Here is a tiny trained network, its code and every weight. The questions are about switching its units off for an input and a class, where a switched-off unit gives its printed mean instead of its output.

import numpy as np


def w(rows, s, z=0):
    codes = np.array(rows[::2]) - 128.0
    scale = np.full(codes.shape[1], s)
    scale[-1] = z or s
    return codes * scale


def norm(h):
    return h / np.sqrt((h * h).mean(-1, keepdims=True) + 1e-5)


def f(y):
    return y / 2 * (1 + np.tanh(0.7978845608 * (y + 0.044715 * y**3)))


def log_softmax(a):
    a = a - a.max(-1, keepdims=True)
    return a - np.log(np.exp(a).sum(-1, keepdims=True))


def net(x, mask):
    res = np.array(x, float).reshape(1, 5) / 4 @ E
    u = 0
    for l in range(2):
        y = f(norm(res) @ A[l][:, :-1].T + A[l][:, -1])
        res = res + np.where(mask[u : u + 6], y, B[l][:, -1]) @ B[l][:, :-1]
        u += 6
    return log_softmax(norm(res)[-1] @ U[:, :-1].T + U[:, -1])


A, B = {}, {}
E = w([
[31,159,99,156,69,148,2,197,130,112,66],'x0',
[135,129,245,85,96,75,160,128,138,17,22],'x1',
[192,59,102,219,122,231,133,65,192,91,98],'x2',
[103,217,197,130,159,112,141,32,79,123,199],'x3',
[221,147,70,167,134,127,137,116,191,123,123],'x4',
],0.0096)
A[0] = w([
[78,198,98,143,139,124,91,129,128,196,184,134],'0.n0',
[124,119,52,164,122,106,95,168,119,148,87,92],'0.n1',
[150,115,99,167,198,133,169,75,150,175,220,4],'0.n2',
[158,118,202,172,191,188,100,57,99,153,209,43],'0.n3',
[57,179,253,97,131,132,76,130,97,78,20,68],'0.n4',
[142,191,169,135,129,95,151,53,6,165,183,12],'0.n5',
],0.007,0.0047)
B[0] = w([
[126,156,148,80,35,120,89,114,149,110,207,221],'0.n0',
[137,145,106,116,83,181,133,167,138,111,112,179],'0.n1',
[106,125,134,152,91,214,186,153,79,208,186,225],'0.n2',
[117,130,89,112,189,192,151,178,52,153,67,203],'0.n3',
[56,124,128,179,2,117,124,99,121,55,143,254],'0.n4',
[106,253,142,81,188,141,140,177,187,84,113,217],'0.n5',
],0.0095,0.0049)
A[1] = w([
[231,117,159,118,199,94,152,128,169,46,117,24],'1.n0',
[35,159,194,114,167,1,119,92,118,127,147,114],'1.n1',
[46,168,82,108,143,120,13,155,64,133,140,4],'1.n2',
[147,86,37,147,56,76,43,183,153,144,128,145],'1.n3',
[145,134,91,226,140,177,115,87,147,99,19,9],'1.n4',
[158,199,189,124,168,107,177,74,75,128,135,132],'1.n5',
],0.01,0.0037)
B[1] = w([
[146,151,106,141,50,86,140,63,128,253,78,184],'1.n0',
[130,46,174,152,66,142,151,82,53,127,91,245],'1.n1',
[145,191,168,150,112,152,201,89,108,174,222,208],'1.n2',
[135,156,114,95,241,99,127,150,145,88,132,255],'1.n3',
[112,165,127,4,150,109,68,136,156,122,65,206],'1.n4',
[131,159,57,105,130,145,72,202,191,173,115,219],'1.n5',
],0.013,0.0072)
U = w([
[180,28,91,228,132,214,198,93,45,189,169,87],'0',
[143,82,179,202,177,90,94,119,127,124,147,13],'1',
[134,91,88,80,196,143,64,188,142,35,43,232],'2',
[152,82,169,202,165,94,98,106,127,111,152,2],'3',
[148,119,174,134,192,30,168,160,123,54,130,41],'4',
[56,137,226,136,5,92,109,104,52,70,154,200],'5',
[193,120,114,107,76,81,122,84,141,210,22,117],'6',
[128,224,65,108,185,167,121,168,129,173,225,181],'7',
],0.015,0.0066)

Each question gives the input, the list of numbers given to net, and the class t.
The units are the neurons (one row each of A and B). Each row of codes is followed by its name. A weight is (code - 128) times the scale printed after its matrix; where a second scale follows, it is the last column's (A, B and U).
mask holds one flag per neuron, layer by layer. A switched-off neuron (its flag False) gives its mean, the last column of its row in B, instead of its output. The means were averaged over made-up inputs and are rounded, as every weight is.
A unit's drop is (log p(t) with every unit on - log p(t) with that unit switched off) / (log p(t) with every unit on - log p(t) with every unit switched off).
The circuit of an input: a set's keep is (log p(t) with only the set's units on - log p(t) with every unit switched off) / (log p(t) with every unit on - log p(t) with every unit switched off). Starting from all 12 units, units are removed one at a time, each time the one whose removal leaves the highest keep (on an exact tie, the one counted first), for as long as the keep stays at least 0.8.
units of the circuit, in order: the units of the circuit, biggest drop first
unit that matters most: the unit with the biggest drop
k most important neurons: the k neurons with the biggest drops, biggest first
k most important neurons of layer l: the k neurons of layer l with the biggest drops, biggest first
drop when u is switched off: that unit's drop, to one decimal
input [-1,-1,1,1,3], class 0: most important neuron -> (0.n2)
input [-8,5,2,5,-4], class 6: units of the circuit, in order -> (1.n0 1.n5)
input [0,7,2,-6,6], class 6: 2 most important neurons -> (1.n0 0.n4)
input [-1,4,3,5,1], class 6: units of the circuit, in order -> (0.n2 1.n0)
input [4,-5,8,4,7], class 2: 2 most important neurons -> (1.n4 1.n2)
input [0,-1,-8,6,5], class 5: 2 most important neurons -> (1.n1 1.n3)
input [-6,-1,-2,-3,7], class 0: 3 most important neurons -> (0.n2 1.n4 0.n5)
input [5,-2,7,7,-4], class 7: 4 most important neurons -> (0.n3 1.n1 1.n2 1.n4)
input [-5,3,4,5,-2], class 7: 2 most important neurons -> (0.n3 1.n5)
input [-1,-6,4,-7,-8], class 2: units of the circuit, in order -> (1.n3 0.n2)
input [-5,-7,0,-5,-3], class 0: 2 most important neurons of layer 1 -> (1.n5 1.n4)
input [-5,7,-3,-4,1], class 6: 2 most important neurons -> (1.n0 0.n0)
input [-6,-4,8,6,-7], class 7: 2 most important neurons of layer 1 -> (1.n1 1.n5)
input [2,-3,-3,-7,-8], class 7: unit that matters most -> 1.n2
input [-6,0,-3,8,-8], class 7: 3 most important neurons -> (1.n5 0.n5 0.n3)
input [-3,-3,7,-8,7], class 2: 2 most important neurons -> (1.n4 1.n3)
input [-7,5,6,-6,-8], class 6: 2 most important neurons -> (1.n0 0.n2)
input [-7,1,2,2,0], class 7: 2 most important neurons of layer 1 -> (1.n5 1.n1)
input [-8,4,-1,2,3], class 6: drop when 0.n2 is switched off -> 0.0
input [0,3,-8,3,8], class 5: unit that matters most -> 1.n1
input [-3,7,-1,-6,-2], class 5: drop when 0.n4 is switched off -> 1.2
